What each symbol does to the elements:
zg fi qf
zg zu jt
tb fi tj
tb zu pb
gf fi ql
gf zu qs
hd fi zd
hd zu nc
sd fi tr
sd zu jf
fc fi dh
fc zu fs
mj fi hh
mj zu dl
gh fi dd
gh zu mc
zm fi fc
zm zu hd
rz fi zg
rz zu hq
nm fi pb
nm zu hm
hm fi mj
hm zu zl
dl fi zt
dl zu hq
lg fi jt
lg zu cn
sr fi qs
sr zu rz
zt fi nc
zt zu lm
tr fi zz
tr zu dq
tl fi pb
tl zu gh
gr fi dh
gr zu zd
tj fi qq
tj zu cj
hq fi zm
hq zu dh
dh fi hd
dh zu hf
qf fi lg
qf zu cc
zp fi qs
zp zu ql
nr fi tb
nr zu sd
pr fi qc
pr zu mn
zd fi hh
zd zu rt
qc fi zl
qc zu cj
qd fi gr
qd zu mj
fs fi qd
fs zu bl
mc fi zp
mc zu zp
mm fi mj
mm zu hh
qs fi sm
qs zu zg
sm fi pb
sm zu dd
cj fi hm
cj zu sd
cl fi lg
cl zu bc
hh fi zs
hh zu nr
jf fi dq
jf zu tl
dg fi pb
dg zu cz
cn fi hq
cn zu fc
zr fi zp
zr zu gf
qq fi ct
qq zu tr
rm fi sr
rm zu mz
ct fi sm
ct zu tb
hf fi qf
hf zu qd
zs fi rt
zs zu gr
mz fi fc
mz zu qf
lm fi dd
lm zu sr
nc fi bl
nc zu gr
zl fi mn
zl zu ct
bl fi qd
bl zu mm
pb fi cj
pb zu pr
jt fi cc
jt zu zr
rt fi hf
rt zu zs
dq fi sm
dq zu dg
zz fi dq
zz zu sm
mn fi qq
mn zu sd
cc fi dl
cc zu cn
bc fi zr
bc zu rz
dd fi tl
dd zu dq
cz fi zr
cz zu sd
ql fi tr
ql zu rm

The rows follow the links: the fewer symbols apart two elements are, the more alike their rows tend to be.

Each row is also shifted at random along 5 hidden directions that mean nothing.

The rows of 62 elements, shuffled:
Each row is one element's numbers.
id 1:  -72   -12    27   -33    53    62   -66    67    71   -41  -133   -45    18     7   182    26   -13    33    68    11    43    98  -121   -30  -181    45    15    63    69   -55   -50
id 2:   62    32     8    83   -94   -55    92    27   -71   142   134  -115   -69  -165   -43   -70   148    -2   -30  -156   -81    33     5    -4   119    93    91   -16   -12   -79   -64
id 3:   17   -68   -21   -42    -1  -108     4    32   117   -75   -31    74    38    86     6     6   -19   -47   -18    60    85   -30   -19    43  -127    -7   -90    83   -31    23    57
id 4:  170   -38   -35   -63    18  -123    31    32   -81   -50    13    59     4    58  -179     8     7   -32   -54    50    72   -69    94    61   -96     7   -85    50   -59    52   121
id 5:  154   -41   -17  -117    78   -15   -96   -95  -176   -61   -75    49   -16    71   -80    40  -136   -17   -55   112    39    27    40    67    71    24   -35    -3   -61    13   -43
id 6:   82    23     5   -49    51    25    81   -31    77    62   114    12  -138   -32   -47    26    50   -46    31   -51     1   -37   -24    51   134    72     0   -87    29   -57   -82
id 7: -112   -21   -49    52   -65  -178    84   -71    -8   -49    51  -103    15  -152   -55   -85    27    -5   -57    28   -13   -64    71   103   142   -92   -41   -59   -79   -16    88
id 8:  219    59     0   -34   -96    85   -21    23   -11    59    92    65   -82    33  -169   -14    50    -8    29   -50   -92   -58    64    -4    -9    69    62   -56    24    44    27
id 9:   72   -41     3     0     6   -80    27    74  -169   -19   102    30   -32   -13  -108    -5   100   -85    87   -55   -16    20    65    21   -76    24    -4    13    61   -62    -2
id 10:  227    24    35   -51    83   138   -32    54   134    64  -120   -40     7    -5    -1    33   -24    66   -68    26    45    15   -69   -58  -137   150   -12    12   -33    10     5
id 11:  -32   -49   -17    72   -88   -19    10   -12   334   -81    62    19    38   -10    70   -43    29   -31   107    32   -44   -64   -66   -19    34    28     3   -98    63   -18    22
id 12:  184   -28     3   -65     3   -98    12    81   -49     1    20    22   -36    12   -60     3    57   -28   -35   -11    41    20   -13    56  -118   107   -37    84   -32     1    23
id 13:  165   -32   -30   -16   -84  -125    15   -61    94   -69   -21   -93    28  -111    -2   -71   -18    39   -24    50   -10    35   -67    83   114   168   -19    11   -35     2    12
id 14:   27    50     7   -51   -10    21   106   -31    19   -12    33   -35   -82   -40    80    -4    12    31    77   -18    56    76   -71    69   111    89   -20   -19    64   -15   -82
id 15: -407    36    32    36  -122    75   -60    20  -182    41    54    44   -59    30    37   -29    30   -62    70   -84  -104   -36   101   -34   -17  -296   101   -43    54   -58   -35
id 16:   39    39    11    -9    71    79    -4   100  -398    22   -50   -81   -18   -74   -41    19    70    38    50   -41    -7   103    50   -23  -123    18    46     0    55   -42   -20
id 17:  219    28   -18   -10    53   -40    34   -72    64     9    77     3   -61   -20  -156    16   -16    -3    50   -69   -55   -62    36    12   178   103    20    31    36    27   -24
id 18:  -26    24     0    16   101    74   -11    55  -156    40   -30   -69    13   -73    45    22    39    39   -59    17   -16    75    -2    -4   -66     2    34   -70   -38   -19     7
id 19: -115   -53   -34    58   128  -172   -43    32   -56   -26    96   -35    18   -61   -36    18    88   -51   -19   -14  -119   -31    46    57   -12   -66    46   -26   -39   -38    65
id 20: -155   -17    12   -87    71    74   -62   -68     0     9   -81    59   -42    98   102    45  -118   -45   -45    48    55    11   -16    18    38  -110   -12   -16   -19   -44   -96
id 21:   39   -60   -28    24    91   -71   -12   -54   284    43    99    19   -33   -16   -44    24    27   -81   -72    14   -75  -103     2    34   109     9    23  -105   -72   -42    -3
id 22:   14    29    14    39    69     6   -63   -35  -393    16    33    42    34    49   -68    56   -25    20    21   -74   -65    79    77   -51    85   -34    70    93    26    43   -51
id 23:   64   -37   -46    15    99   -99   -17    43   140   -91   -17   -88    34   -89  -124   -13    66   -14    31    53   -61  -114    54    37   -86   -22    -6   -46     5   -14   145
id 24:   74    15    -7    26    79    49     8    61   -39    12   -36   -81     0  -101   -43    14    74    41    21     0   -28     5    23   -15   -86    26    16   -67    18   -17    53
id 25:    8   -47    10   105   -89    56     1    11   137    -7    -6    29   108    42    73   -26   -17    -7    41    20    16    17   -61  -107    -5    37     3   -30    26    -5   -36
id 26:  -33    21   -53    18   -21  -135    97    16   178   -52   173    70    -5     6    69   -15   105    31   -57    72   -18     3   -75   140    14    75   -19   -91   -90   133   137
id 27:  129   -58    -8    85     1     4    55   -34   211    -5    21    40   105    17     2     8   -22     1   -30    62    71   -27   -59   -73    52    93   -60   -56   -35    26     2
id 28:   35     4    24   -40   -86    78    12   -32   -97   -37   -58   -37   -31   -10    28   -35   -52    17   107     2    60    54   -22   -15    53    35   -12     7   101   -32   -96
id 29: -221    27     3    61    78   -28   -56   -50  -107    -4    37    49    33    53    17    47   -31   -15    17   -64   -90   -17    72   -25    85  -185    60    58    -1    33     5
id 30: -322    26   -28    40    85   -81    23    54   -69  -105   -12   -85    34  -104   143    -6    63    53   -23    82   -35    31   -13   105   -86  -141     9   -90   -35    36   144
id 31:  -41    10     6    -8    92    14   -30    73    17   -36   -72   -77    25   -64   102    12    31    56   -20    63    -2    66   -70    27  -131    50     5   -17   -13    -1    43
id 32:  110    66     9    23    75   109    31    70   -92    69    -9   -87   -33   -96  -101    12    84    45    27   -48   -28    -7    44   -49   -82    42    35   -52    34   -19    30
id 33:   67   102    26   -26   -68   122    58    49    43   123   142    74  -114    35     8     3   102    16    25  -108   -50    20   -39   -10     1    91    80   -49    39    47   -39
id 34:  -39    11   -25    24    64  -105    79   -71  -132  -109   100     6    27   -31    12    -1     4    26    48    55    13    49    -3   102   168    32   -32   -49    24    81    26
id 35:   53   -54   -43   104  -134  -194    40   -21   102   -39   109   -85    56  -147   -75  -102    80   -13   -11    21  -105   -50    23    48   120    61    10   -78   -48    -9    80
id 36:    5    41    35   -32  -130    86   -67    53    98   124    11     1   -95    -1   113   -24    35     5     2  -109   -84    53   -93   -30   -21    78   119    33    26   -53  -111
id 37: -113    -1   -12    64   101   -50    43    74   237    26    58   -77   -18   -99   -17    18   139   -21    46   -73   -68   -90     8   -18   -79   -33    32   -31    25   -55    74
id 38: -100    35    -9    11    45   -90    76   -79  -203  -107    77   -15   -14   -46    60     3    -1    40    56    36    17    89     6   122   162   -22   -27   -38    22    50    11
id 39:  -34    28    20   -14   -96   -16    18   -15   -39    51   -38  -107   -30   -95    92   -55    -3    41   -43   -39     2    81   -57     5    53    47    21    61   -31   -51   -68
id 40:   69    25    54   -67    45   113   -47   110  -196    96   -76    -3   -83    38    10    48    28   -15    38  -115    32    85   -10   -71  -175    27    47   127    63   -88  -102
id 41:    3   -51    12    66   -33    90     0    -4   -99     9   -79    75   118   105     4    14   -86     5   -27    49   108    26    25  -112   -58   -33   -67    22    -4    30   -26
id 42:   40   -49   -23    35    83   -92    -4    70    80   -81     4   -68    45   -82   -31     3    88     5    43    47   -29   -15     4    31  -106    50    -6   -42    18   -20   102
id 43:  -22    53    15    76   -31    13   177   -27   -19    38   104   -69   -29  -107    49   -37    51    36    57   -73    55    43   -41     7   159    59   -25   -51    36   -25   -68
id 44:  -81    49    18   -67    -2    59    42   -62   -27   -62   -92    -2   -30    26    61     2  -109    38    54    38   107    23   -22    18    56   -52   -72    37    48    27   -31
id 45:   -6     0   -30   -12   -53  -150    86   -53   187   -66    33  -102   -11  -119   112   -64    19    43   -15    53    24    22  -111   132   135   111   -44   -35   -41     1    34
id 46:    5   -23   -12   142  -107   -37    73    -6    43    41    85   -67    66   -98    12   -70    78    -4    13   -49   -46     6   -18   -57   106    51    34   -49     4   -44   -25
id 47: -110    27    10   -19    64    56    19    76    65    25   -63   -21   -16    13   105    36    21    32   -41     2    59     7   -56   -10  -169   -48   -22    38   -21    17    50
id 48:  -82    13    25    73   105    35   -28   -17  -126   124    90    26   -19    10   -50    48    24   -54   -16  -127  -105   -22    76   -71    85   -99    90     3    -1   -53   -72
id 49:  320   -42    -4   -26    66    81    -6   -70   -69     3   -33    80    45    91  -123    53  -101    -7    -5    57    75    12    12   -68    85   143   -43    -4     8    21   -72
id 50:  120   -57   -30     9   102    -9   -31   -43    82    57    25     6     3   -13  -118    30   -21   -47   -96    27   -46   -62    36    -6    82    30    10   -76   -80   -42   -15
id 51: -162    20    11    16  -112   -11    -3   -17    15    63   -34   -93   -36   -87    39   -54   -10     3   -50   -70   -38   -23    15   -11    48  -102    34    34   -32   -66   -31
id 52:  170    24    -5   -47   -10    -1    50    37   259    28    19    78    -9    69    40    12    20    33   -58    31    71     9   -92    17   -84   160   -54    42   -37    82    47
id 53:   20   -16     4    31  -126   -56   -53    -7  -187    19   -10   -68    35   -74     4   -68    16    21   -57   -23   -63    62    -6    11    42    32    48    20   -51   -30   -33
id 54:   29   -10   -16     9    98   -54   -70   -88    49   -61     0    49    47    61   -81    37   -79   -15    16    14   -59   -76    47   -12    99   -40     8    57     2    79    43
id 55:   -9     3   -40    59    95  -124    44   -70   363   -37   155    37    -1   -14    49    36    33    -8    21    -8   -79   -57   -87    54   187    81    33   -50    -7    52    22
id 56:  131    -1   -18   -27   -34  -124    25    75   186    63   139   -29  -111   -68   -71   -26   153   -61    -3  -103  -102   -67   -10    61   -24   107    51    -1   -12   -52    23
id 57:   17   -92   -51    15  -121   -75  -103   -25   -13  -136   -21    63   114    58  -113   -60   -49   -26    -2   132   -67   -79    88    24   -48   -72   -12   -54   -22    59   122
id 58:  -33    10    14    78    -5   -25   115   107  -104    59   141    40   -10    10    66    12   153   -31    44   -85    48    84   -34   -20   -92    58     1    21    35   -23   -34
id 59:   64    -1    15    65   -12    80   100   -35   -23   112     7   -34    19   -46   -63     1    -5    -9   -35   -48    64   -13    34   -98    91    -1   -33   -36   -21   -52   -77
id 60:   58    10   -12    45   -16   -23   126    54    59    38   129    73     7    42   -49    13    78   -12   -32   -26    58   -31     6   -13   -31    35   -51   -19   -21    52    47
id 61:   87   -35     1    35    -7   -78    90    88    23    25   136    45   -32     9     1    11   129   -63    56   -87    45    39   -37     4   -54   117    -5    37    54   -51   -36
id 62:   -5   -71   -17   -43   -92   -58  -133    -9   -79  -166   -17    68    48    71    56   -25   -45    -1    46   130   -49    55   -26    71   -55    24    11   -36    16    37    37

Some elements, each with its row:
zr id 36
sd id 40
mn id 16
rm id 11
zd id 54
dh id 38
sr id 25
tl id 52
zl id 24
bc id 53
gh id 26
mz id 28
hf id 17
zz id 61
dg id 12
qd id 5
nc id 49
lg id 39
gf id 15
qc id 32
zm id 44

Row, symbols taken left to right, then the row they reach:
id 62 fi fi fi fi: id 58
id 19 zu fi: id 9
id 2 zu zu zu: id 43
id 41 fi zu zu fi: id 47
id 45 zu zu: id 6
id 7 zu fi fi fi: id 14
id 46 zu fi zu: id 34
id 35 zu zu fi fi: id 57
id 51 fi fi fi: id 27

